Below is a small trained network, with its code and all its weights. Each question gives an input and a target symbol and asks what happens when units are switched off, that is, made to give their printed mean instead of their output.

import numpy as np


def w(rows, s, z=0):
    codes = np.array(rows[::2]) - 128.0
    scale = np.full(codes.shape[1], s)
    scale[-1] = z or s
    return codes * scale


def f(y):
    return y / 2 * (1 + np.tanh(0.7978845608 * (y + 0.044715 * y**3)))


def softmax(a):
    e = np.exp(a - a.max(-1, keepdims=True))
    return e / e.sum(-1, keepdims=True)


def log_softmax(a):
    a = a - a.max(-1, keepdims=True)
    return a - np.log(np.exp(a).sum(-1, keepdims=True))


def net(x, mask):
    ids = ['ΠΣΨγδημφ'.index(c) for c in x.split()]
    T = len(ids)
    res = E[ids] + P[:T]
    r = res
    for j in range(3):
        rows = slice(2 * j, 2 * j + 2)
        q, k, v = (r @ M[0][rows].T for M in (Q, K, V))
        z = softmax(np.where(np.tri(T) > 0, q @ k.T / 2**0.5, -1e9)) @ v
        o = O[0][rows]
        res = res + np.where(mask[j], z, o[:, -1]) @ o[:, :-1]
    y = f(res @ A[0][:, :-1].T + A[0][:, -1])
    res = res + np.where(mask[3:11], y, B[0][:, -1]) @ B[0][:, :-1]
    return log_softmax(res[-1] @ U[:, :-1].T + U[:, -1])


Q, K, V, O, A, B = {}, {}, {}, {}, {}, {}
E = w([
[171,2,139,13,95],'Π',
[59,88,119,127,251],'Σ',
[48,144,39,138,139],'Ψ',
[86,109,154,171,143],'γ',
[116,219,172,93,228],'δ',
[121,84,127,160,239],'η',
[175,162,156,186,145],'μ',
[99,83,164,248,130],'φ',
],0.012)
P = w([
[61,101,247,25,69],'0',
[112,131,172,151,104],'1',
[105,131,159,148,117],'2',
[140,125,133,161,142],'3',
[139,122,123,160,152],'4',
[150,119,112,164,158],'5',
[147,105,107,159,164],'6',
[165,103,102,161,166],'7',
[163,93,90,158,168],'8',
[168,85,101,164,166],'9',
[198,82,100,165,169],'10',
],0.013)
Q[0] = w([
[98,96,74,158,169],'head 0',
[244,121,107,154,156],'head 0',
[125,93,210,136,244],'head 1',
[108,149,108,52,22],'head 1',
[129,73,74,157,161],'head 2',
[190,152,11,145,157],'head 2',
],0.011)
K[0] = w([
[120,162,112,135,148],'head 0',
[189,111,53,130,165],'head 0',
[116,104,2,41,112],'head 1',
[96,141,245,151,156],'head 1',
[159,105,95,143,106],'head 2',
[199,132,80,151,197],'head 2',
],0.013)
V[0] = w([
[176,11,147,159,89],'head 0',
[167,203,191,112,48],'head 0',
[174,159,200,143,231],'head 1',
[8,169,77,118,164],'head 1',
[89,2,124,204,75],'head 2',
[131,61,113,12,168],'head 2',
],0.0073)
O[0] = w([
[11,127,149,111,160,84],'head 0',
[167,125,191,185,167,44],'head 0',
[158,138,205,125,131,251],'head 1',
[147,189,96,85,78,161],'head 1',
[44,166,132,157,97,178],'head 2',
[130,137,57,130,188,164],'head 2',
],0.011,0.002)
A[0] = w([
[111,124,124,202,99,5],'neuron 0',
[123,92,203,120,63,138],'neuron 1',
[116,70,68,138,115,130],'neuron 2',
[112,93,99,150,65,124],'neuron 3',
[145,148,138,113,139,52],'neuron 4',
[147,175,66,209,151,186],'neuron 5',
[151,121,170,39,11,25],'neuron 6',
[133,70,134,123,100,129],'neuron 7',
],0.013,0.0033)
B[0] = w([
[172,144,82,54,187,178],'neuron 0',
[177,127,58,210,113,192],'neuron 1',
[183,186,201,116,123,189],'neuron 2',
[145,180,89,88,205,159],'neuron 3',
[96,133,83,127,123,144],'neuron 4',
[102,50,184,66,41,254],'neuron 5',
[82,114,255,188,45,141],'neuron 6',
[88,149,145,207,169,145],'neuron 7',
],0.0096,0.0055)
U = w([
[21,25,217,142,109,224],'Π',
[141,102,3,93,241,205],'Σ',
[83,119,30,37,10,134],'Ψ',
[43,182,86,207,131,124],'γ',
[125,251,176,72,122,67],'δ',
[29,8,166,79,177,2],'η',
[219,23,135,131,117,94],'μ',
[123,114,32,248,161,90],'φ',
],0.0042,0.006)

Each question gives the input, a string of symbols that net reads in full, and the target symbol t.
The units are the heads (2 rows each of Q, K, V and O) and the neurons (one row each of A and B). Each row of codes is followed by its name. A weight is (code - 128) times the scale printed after its matrix; where a second scale follows, it is the last column's (O, A, B and U).
mask holds one flag per unit, heads first, then neurons. A switched-off unit (its flag False) gives its mean, the last column of its rows in O or B, instead of its output. The means were averaged over made-up inputs and are rounded, as every weight is.
A unit's drop is (log p(t) with every unit on - log p(t) with that unit switched off) / (log p(t) with every unit on - log p(t) with every unit switched off).
The circuit of an input: a set's keep is (log p(t) with only the set's units on - log p(t) with every unit switched off) / (log p(t) with every unit on - log p(t) with every unit switched off). Starting from all 11 units, units are removed one at a time, each time the one whose removal leaves the highest keep (on an exact tie, the one counted first), for as long as the keep stays at least 0.8.
circuit, biggest first: the units of the circuit, biggest drop first
which heads matter: for each layer, one digit per head in row order, 1 if its drop is at least 0.15 and else 0, layers parted by /
drop of u: that unit's drop, to one decimal
input δ δ μ, target μ: circuit, biggest first => (head 0; head 2)
input Ψ φ Π Π δ Π Π η, target Π: circuit, biggest first => (neuron 5; head 1; head 2)
input φ Ψ η δ φ, target Ψ: which heads matter => 010
input Ψ φ δ δ, target Ψ: which heads matter => 010
input δ Σ δ Ψ Π Ψ, target Ψ: circuit, biggest first => (neuron 5; head 1; head 0)
input μ Π η φ δ γ η μ Π φ η, target Π: which heads matter => 010
input δ δ γ, target μ: circuit, biggest first => (head 0; head 2)
input δ Π δ φ Π φ φ μ, target Π: which heads matter => 010
input Σ γ φ δ γ Ψ γ Σ φ, target Ψ: circuit, biggest first => (head 1; head 0)
input Π Ψ Σ Ψ δ, target Ψ: drop of head 1 => 0.6
input Π φ φ φ δ φ Ψ φ η, target Ψ: drop of head 0 => 0.2
input δ Π δ δ φ Ψ δ Σ δ μ, target Ψ: drop of head 0 => 0.2
input δ φ γ δ δ Π δ φ φ δ μ, target Π: drop of neuron 3 => 0.1
